B, the same points and some others measured another way; then each row and its match in B:
B:
1: [144,2,191,176,-50,-87,110,-56,35,-83,-18,110,60,-77,-125,217,-30,221,-13,9,-47,-132,179,-201,-12,-32,-282,-8]
2: [30,-5,391,11,361,-51,-73,20,70,116,-21,-289,-23,91,26,-365,331,-191,-80,-44,-20,-8,-237,-126,-108,44,453,105]
3: [-22,-52,-79,-122,-10,181,-62,108,-106,61,-32,50,-46,-170,-93,-85,324,266,159,59,-33,113,-7,-245,216,77,-81,90]
4: [-90,-124,463,392,510,-39,-5,-31,-125,17,90,-229,78,74,-86,189,-329,-91,28,-104,128,-274,224,-26,-522,-119,25,-126]
5: [-217,-44,-162,-140,-77,-97,-23,-27,-23,-71,-68,177,37,-58,-135,87,-27,126,84,-84,-100,107,210,87,-58,31,-80,-230]
6: [-137,-21,5,26,97,-170,-103,-33,58,-35,10,76,18,66,-61,3,-60,-107,-121,-120,-48,-40,117,191,-267,71,154,-238]
7: [164,7,113,251,132,29,-162,84,40,52,137,45,-49,-6,1,-25,130,-47,-246,-9,39,-215,-38,-48,-144,175,86,27]
8: [150,-87,-7,135,106,-8,-169,129,94,-6,100,93,-117,78,65,41,-36,-8,-113,37,135,-144,16,34,-103,51,39,-27]
9: [247,-86,-55,209,186,220,-198,126,-12,106,-12,65,-134,58,-114,-116,137,122,-209,172,175,-157,-32,100,-176,150,72,-119]
10: [-66,-96,563,484,625,-154,-96,-24,-20,31,186,-298,61,191,30,101,-350,-362,-165,-179,148,-372,125,89,-685,-57,275,-122]
11: [-26,2,189,-87,180,-39,-82,41,42,75,-10,-138,-20,3,20,-275,334,-86,-16,-54,-69,58,-170,-139,24,76,300,95]
12: [-174,-17,-16,-192,-75,-52,90,-62,-59,-42,-147,68,72,-128,-190,8,147,240,194,-42,-155,172,149,-123,99,-27,-112,-105]
13: [-94,-33,-54,-140,37,-146,-78,-23,104,-28,-92,66,-19,81,-64,-131,83,-38,-52,-50,-58,87,31,171,-105,45,199,-210]
14: [72,-4,49,-140,-139,-230,17,22,203,-111,-4,120,-34,9,81,33,104,50,46,-41,-86,64,2,-157,202,-40,-24,77]
15: [-60,-16,28,-64,-118,-139,-32,85,47,-89,157,127,-3,-140,128,183,54,56,134,-126,-89,14,79,-293,208,-3,-155,184]
16: [-15,-95,326,230,462,-60,-107,6,15,60,29,-208,-12,175,-34,-99,-96,-199,-122,-58,116,-174,20,130,-447,-14,310,-151]
17: [15,-116,214,35,364,25,-61,18,15,71,-108,-189,-50,137,-84,-205,65,-22,14,48,104,-12,-34,60,-223,-52,264,-122]
18: [9,-22,12,23,-124,-99,8,40,30,-94,80,177,18,-118,4,230,-15,161,81,-61,-59,-37,159,-210,110,-4,-251,57]
19: [39,-56,-69,-56,82,9,-121,46,63,28,-82,53,-78,69,-77,-158,140,50,-72,50,31,33,-19,119,-77,74,161,-153]
20: [-13,-94,294,234,440,-85,-106,-6,30,38,14,-172,-14,194,-40,-64,-148,-197,-137,-53,128,-184,50,175,-476,-19,286,-198]
21: [43,-79,-83,-46,116,125,-223,190,6,87,85,16,-138,-24,72,-161,254,16,-10,37,77,16,-122,-75,75,125,162,83]
22: [138,-57,-22,-183,-69,-202,-58,72,273,-90,-38,100,-121,123,133,-71,90,2,5,26,23,78,-72,-13,164,-53,111,30]
23: [4,-103,-7,-86,136,0,-45,17,40,9,-148,-6,-61,89,-114,-124,61,103,47,69,56,74,39,99,-89,-34,115,-183]
24: [10,-27,265,112,263,38,28,-70,-61,66,-140,-135,51,21,-223,-142,142,83,-49,22,-17,-50,35,-27,-224,20,118,-139]
25: [38,-84,183,0,256,52,16,-31,-10,54,-191,-131,-14,79,-184,-181,120,122,38,84,48,31,9,15,-147,-48,141,-148]
26: [-151,9,-105,-249,-146,-20,25,-7,-40,-23,-97,118,37,-174,-126,-49,280,229,167,-44,-179,203,68,-174,221,54,-88,-10]
27: [55,11,-588,-616,-696,-92,94,4,194,-174,-313,527,-81,-154,-157,-10,351,563,213,149,-219,440,99,-64,665,19,-355,-117]
28: [191,-112,125,63,101,-123,-37,65,179,-70,-3,30,-97,144,69,71,-112,33,2,56,139,-86,39,-11,-47,-112,5,-20]
29: [-62,-70,-312,-166,-171,-61,-22,-34,52,-91,-192,296,-29,24,-209,57,-37,253,12,52,-35,123,224,242,-45,22,-121,-371]
30: [85,37,-37,107,-64,135,-56,29,-93,52,7,153,18,-185,-190,1,278,239,-107,42,-84,-65,52,-155,35,198,-153,-9]
31: [124,-4,136,183,159,149,-91,60,-74,101,35,-30,-17,-85,-113,-100,255,100,-117,46,10,-123,-42,-154,-68,150,34,46]
32: [53,-71,238,30,343,-52,-81,-1,89,62,-98,-186,-57,179,-45,-267,116,-113,-89,23,72,-24,-98,97,-234,-10,366,-111]
33: [56,-12,0,-82,-203,-170,76,-13,112,-138,-27,200,8,-70,-21,192,5,205,99,-20,-83,39,145,-177,185,-61,-253,19]
34: [-202,-63,161,-131,218,-130,-82,46,26,12,43,-140,-9,31,80,-121,89,-151,120,-140,-36,85,-31,-74,-58,-30,259,28]
35: [99,-131,69,112,146,-76,-145,144,116,-49,141,38,-117,95,157,134,-160,-51,12,-9,163,-131,51,-27,-79,-56,16,30]
36: [-53,-54,92,-102,-90,-138,46,68,42,-111,85,75,7,-128,100,208,7,140,264,-90,-61,60,111,-350,255,-115,-221,191]
37: [85,-34,-111,10,94,28,-260,141,91,71,74,84,-131,66,48,-192,206,-94,-208,18,58,-50,-121,118,-75,191,265,-51]
38: [-24,-140,-235,-142,-95,98,95,-45,-71,-68,-311,213,-13,-27,-345,115,-69,497,206,167,30,148,308,115,3,-106,-315,-361]
39: [92,11,-5,16,-206,-168,64,-35,111,-135,-17,246,27,-61,-72,221,-30,197,-12,-20,-88,-38,184,-106,84,-8,-265,-52]
40: [-195,10,-437,-264,-358,-25,-193,156,-12,-51,167,367,-51,-248,80,102,228,131,82,-124,-162,153,76,-136,331,210,-156,69]
41: [112,-15,49,66,88,142,-19,-5,-56,72,-137,21,-9,-49,-231,-130,249,230,-64,108,-9,-14,14,-52,-51,98,-5,-98]
42: [126,5,50,174,79,-36,-193,103,84,25,165,83,-69,11,72,-25,112,-101,-230,-37,26,-174,-52,-21,-101,171,120,41]
43: [16,-51,66,23,81,-92,-173,155,96,-13,209,27,-83,-7,207,24,66,-128,-8,-95,32,-68,-55,-153,49,51,103,166]
44: [201,-47,-121,188,61,120,-216,122,36,56,60,170,-119,27,-60,-37,102,68,-252,95,114,-167,0,116,-145,192,42,-116]
45: [-134,2,253,138,268,-210,-101,-37,52,5,92,-89,54,85,10,-51,-35,-278,-170,-188,-52,-129,35,94,-362,71,289,-119]
46: [31,53,165,-39,-141,-216,72,-24,118,-106,50,98,55,-105,37,107,134,68,39,-101,-163,12,42,-298,191,-3,-129,149]
47: [106,-27,-19,47,165,25,-243,118,99,88,59,9,-119,87,41,-246,236,-126,-237,18,66,-69,-156,105,-122,190,325,-39]
48: [11,-70,-126,-173,-221,-154,29,44,118,-150,-21,233,-43,-53,29,204,-40,218,179,-5,-36,96,158,-128,237,-93,-255,4]
49: [270,-183,133,174,254,-32,-101,112,170,-33,-7,-15,-166,235,68,58,-214,20,-36,131,283,-165,41,101,-190,-136,54,-84]
50: [113,-33,-160,102,32,14,-285,160,98,36,155,174,-134,40,80,-56,103,-85,-250,2,81,-128,-54,121,-96,215,153,-47]
51: [-148,56,-40,-66,-253,-242,-46,54,67,-134,232,241,54,-203,137,271,37,-6,57,-231,-192,-1,134,-273,201,77,-200,160]
52: [91,-87,138,71,290,-39,-65,-25,90,35,-162,-84,-61,213,-129,-186,-1,-21,-134,78,113,-52,4,233,-313,-17,263,-267]
53: [-269,-50,5,-159,0,-43,35,-13,-111,-35,-40,33,73,-153,-102,83,57,166,258,-112,-128,138,176,-171,62,-35,-114,-42]
54: [75,-96,138,2,284,121,-123,104,-3,110,-36,-152,-99,54,-21,-242,235,25,23,72,100,6,-129,-79,-37,27,234,37]
55: [167,-66,-66,133,173,81,-293,176,89,84,116,55,-163,101,71,-157,143,-104,-254,58,147,-146,-123,130,-151,184,251,-39]
56: [295,-98,257,269,270,-91,-82,54,186,-20,22,-45,-103,221,44,14,-142,-77,-189,74,198,-237,-5,78,-260,-54,126,-64]
57: [78,-20,-46,-16,82,25,-135,36,62,57,-75,60,-68,51,-101,-211,220,31,-166,54,1,0,-60,115,-93,143,196,-143]
58: [-96,44,25,-176,46,-103,-192,106,96,58,124,-36,-52,-47,155,-279,410,-200,-67,-139,-131,94,-225,-142,138,185,360,174]
59: [49,-4,89,39,139,-41,-90,-7,67,40,-52,-8,-21,65,-91,-164,160,-32,-158,-3,-17,-40,-36,77,-159,101,209,-124]
60: [-70,-9,202,-129,-68,-184,56,61,66,-93,127,-9,28,-144,161,133,116,47,262,-143,-122,79,20,-458,315,-98,-127,312]
61: [-8,41,-308,-88,-178,-5,-242,118,67,14,111,282,-82,-92,19,-87,283,6,-200,-45,-92,22,-45,53,92,291,81,-36]
62: [-135,-121,135,102,312,-60,-113,36,-21,6,49,-81,-14,93,-15,35,-168,-100,23,-81,91,-85,120,108,-316,-41,148,-159]
63: [192,-110,100,145,224,-58,-188,141,168,2,101,-6,-155,180,142,-31,-65,-125,-138,42,196,-159,-60,78,-161,0,191,-7]
64: [-418,15,33,88,-66,-264,8,-76,-114,-147,198,181,190,-190,-44,439,-287,-38,87,-337,-204,-79,407,-73,-208,29,-254,-134]
65: [-119,-9,-77,-201,-124,-38,116,-102,-44,-52,-240,128,76,-106,-281,-9,152,316,147,14,-159,186,179,-37,75,-12,-152,-208]
66: [5,-6,-72,-47,39,25,-238,172,44,68,169,58,-98,-60,130,-152,298,-90,-90,-55,-18,-4,-146,-104,91,196,202,139]
67: [1,-56,-279,-85,-160,187,-131,155,-95,20,49,240,-75,-205,-68,67,217,311,103,56,-15,63,80,-169,231,138,-233,41]
68: [-32,-63,14,-125,-148,-179,46,57,90,-145,65,147,-12,-87,93,240,-57,149,228,-74,-52,62,144,-260,236,-121,-247,113]
69: [-23,36,262,-28,130,-145,-156,135,105,38,253,-124,-40,-57,273,-143,308,-257,-22,-175,-80,-23,-224,-341,151,99,279,363]
70: [74,33,-390,16,-282,45,-76,-30,8,-44,-128,433,-7,-83,-305,69,107,317,-233,87,-90,-18,210,233,-62,235,-219,-365]
71: [-26,-2,-249,-147,-133,-121,-65,-54,113,-61,-172,249,-24,64,-191,-78,69,109,-141,18,-80,95,119,295,-107,103,61,-361]
72: [-71,-5,-191,-146,-87,-3,-185,124,32,18,85,154,-74,-90,46,-90,257,22,-21,-54,-71,80,-42,-52,140,170,81,31]

[258,-57,-49,-78,198,-42,58,10,-62,-36,-208,-105,-155,-40,140,99,-90,55,-7,-3,167,140,44,-31,-28,76]	33
[-85,62,117,70,-149,87,-64,-21,101,138,-119,-118,145,-66,-107,-20,170,-7,69,68,-73,-9,-87,-24,-14,24]	3
[56,-110,63,-66,-238,72,-58,-28,69,-77,-219,-20,73,-115,-26,-14,168,65,-1,-128,-44,-40,12,76,135,-13]	13
[-50,59,16,-19,0,-87,298,287,29,150,35,-117,95,-302,107,111,-36,-229,74,32,101,-71,-74,-229,172,129]	69
[23,-91,2,-115,30,-13,70,-106,-101,-235,129,196,-118,-143,208,-53,-93,162,-52,136,189,133,-10,243,-219,-65]	56
[-17,115,59,54,-104,5,-89,-162,85,208,-89,-92,80,11,-34,26,130,31,67,89,0,127,-101,-22,-51,56]	43
[-70,-28,4,-28,-77,50,211,197,30,-8,184,23,66,-322,118,-67,-35,-39,12,46,51,-65,-67,51,-93,-62]	11
[-87,-176,8,-129,-164,-2,158,46,-108,-295,205,248,26,-252,165,-91,-67,47,-141,5,50,-153,3,223,22,-172]	6
[212,-25,-14,4,-46,31,-22,77,86,169,-348,-261,45,-31,-56,91,100,-49,22,-172,-57,-34,10,-160,195,61]	32
[-30,7,111,65,74,30,-37,32,-52,33,-200,-146,77,35,-102,45,45,-58,-23,113,-49,-94,-25,-96,70,21]	9
[-56,-34,-32,-87,74,-64,257,83,-111,-133,304,164,-64,-272,257,-29,-182,8,-45,171,203,36,-53,120,-177,-59]	15
[254,-70,7,-9,-70,82,-144,-45,79,80,-430,-227,10,47,-86,53,144,65,2,-182,-73,16,39,-52,134,29]	65
[-94,-128,-29,-54,182,56,328,279,-187,-280,417,177,-67,-350,243,-144,-288,8,-132,212,138,-145,-21,200,-307,-215]	57
[179,-21,-32,-15,-209,-132,-111,-164,16,200,-370,-154,108,149,-67,180,137,-90,-93,-244,-126,-102,12,-190,485,44]	4
[96,-156,-26,-97,72,8,215,247,-90,-173,-35,-17,-37,-240,132,16,-119,-54,-81,-54,73,-147,51,-4,92,-47]	23
[92,11,41,16,-330,0,-203,-211,132,213,-345,-141,154,94,-133,73,269,19,9,-196,-154,-12,-34,-68,291,34]	45
[-60,30,94,72,97,32,57,135,-45,61,-107,-151,87,-51,-68,33,-1,-108,-8,130,-36,-125,-43,-126,41,15]	61
[-125,-10,100,32,69,36,14,-23,-106,-102,56,39,32,-36,1,-45,-34,23,-60,226,17,-57,-53,82,-129,-73]	44
[26,-34,61,17,-10,66,-13,42,2,2,-148,-101,48,-59,-41,-5,52,6,-10,29,-32,-53,-17,-10,8,-16]	41
[-4,-40,-47,-39,-137,5,164,113,27,42,155,29,64,-257,124,-43,-28,-31,-36,-38,16,-73,-54,45,-6,-89]	34
[-118,6,118,4,-271,85,-29,-14,117,38,-65,-11,157,-163,-59,-48,202,15,71,16,-50,-18,-78,51,31,6]	54
[150,-58,-17,-114,55,-78,110,26,-37,-66,-138,-20,-86,-132,158,101,-39,11,10,-22,175,100,20,-24,73,96]	68
[89,30,-22,19,-65,30,115,182,108,205,-101,-198,81,-195,18,45,44,-100,60,-86,-12,-40,-49,-143,79,42]	2
[119,-82,-43,-37,-71,-53,48,20,-44,24,-130,-61,37,-44,41,69,-10,-54,-102,-123,-37,-122,17,-60,223,-43]	20
[-141,-20,93,8,-57,52,102,113,-21,-54,64,11,102,-191,8,-48,20,-44,-5,122,3,-108,-60,32,-28,-42]	47
[57,-106,41,-48,-192,34,-69,-67,10,-64,-193,-10,69,-40,-28,2,117,49,-62,-109,-67,-82,12,60,167,-49]	5
[-143,47,106,71,17,61,-2,-17,-30,23,56,-23,81,-50,-38,-50,21,3,-8,218,-20,-33,-88,41,-145,-49]	67
[103,35,-15,-69,-51,-65,105,13,73,113,-98,-74,-7,-166,124,93,38,-22,87,-26,140,143,-41,-71,52,128]	60
[84,-96,-88,-71,-66,-163,110,-30,-147,-13,0,48,26,-16,118,100,-106,-98,-198,-108,-18,-194,20,-57,321,-89]	64
[-174,-4,-28,-6,61,35,384,323,-56,-49,493,106,36,-440,223,-126,-214,-86,-24,209,118,-107,-106,93,-283,-141]	58
[2,-140,-2,-89,-94,13,165,153,-52,-157,47,65,37,-241,110,-28,-40,-26,-81,-52,27,-150,11,66,92,-91]	24
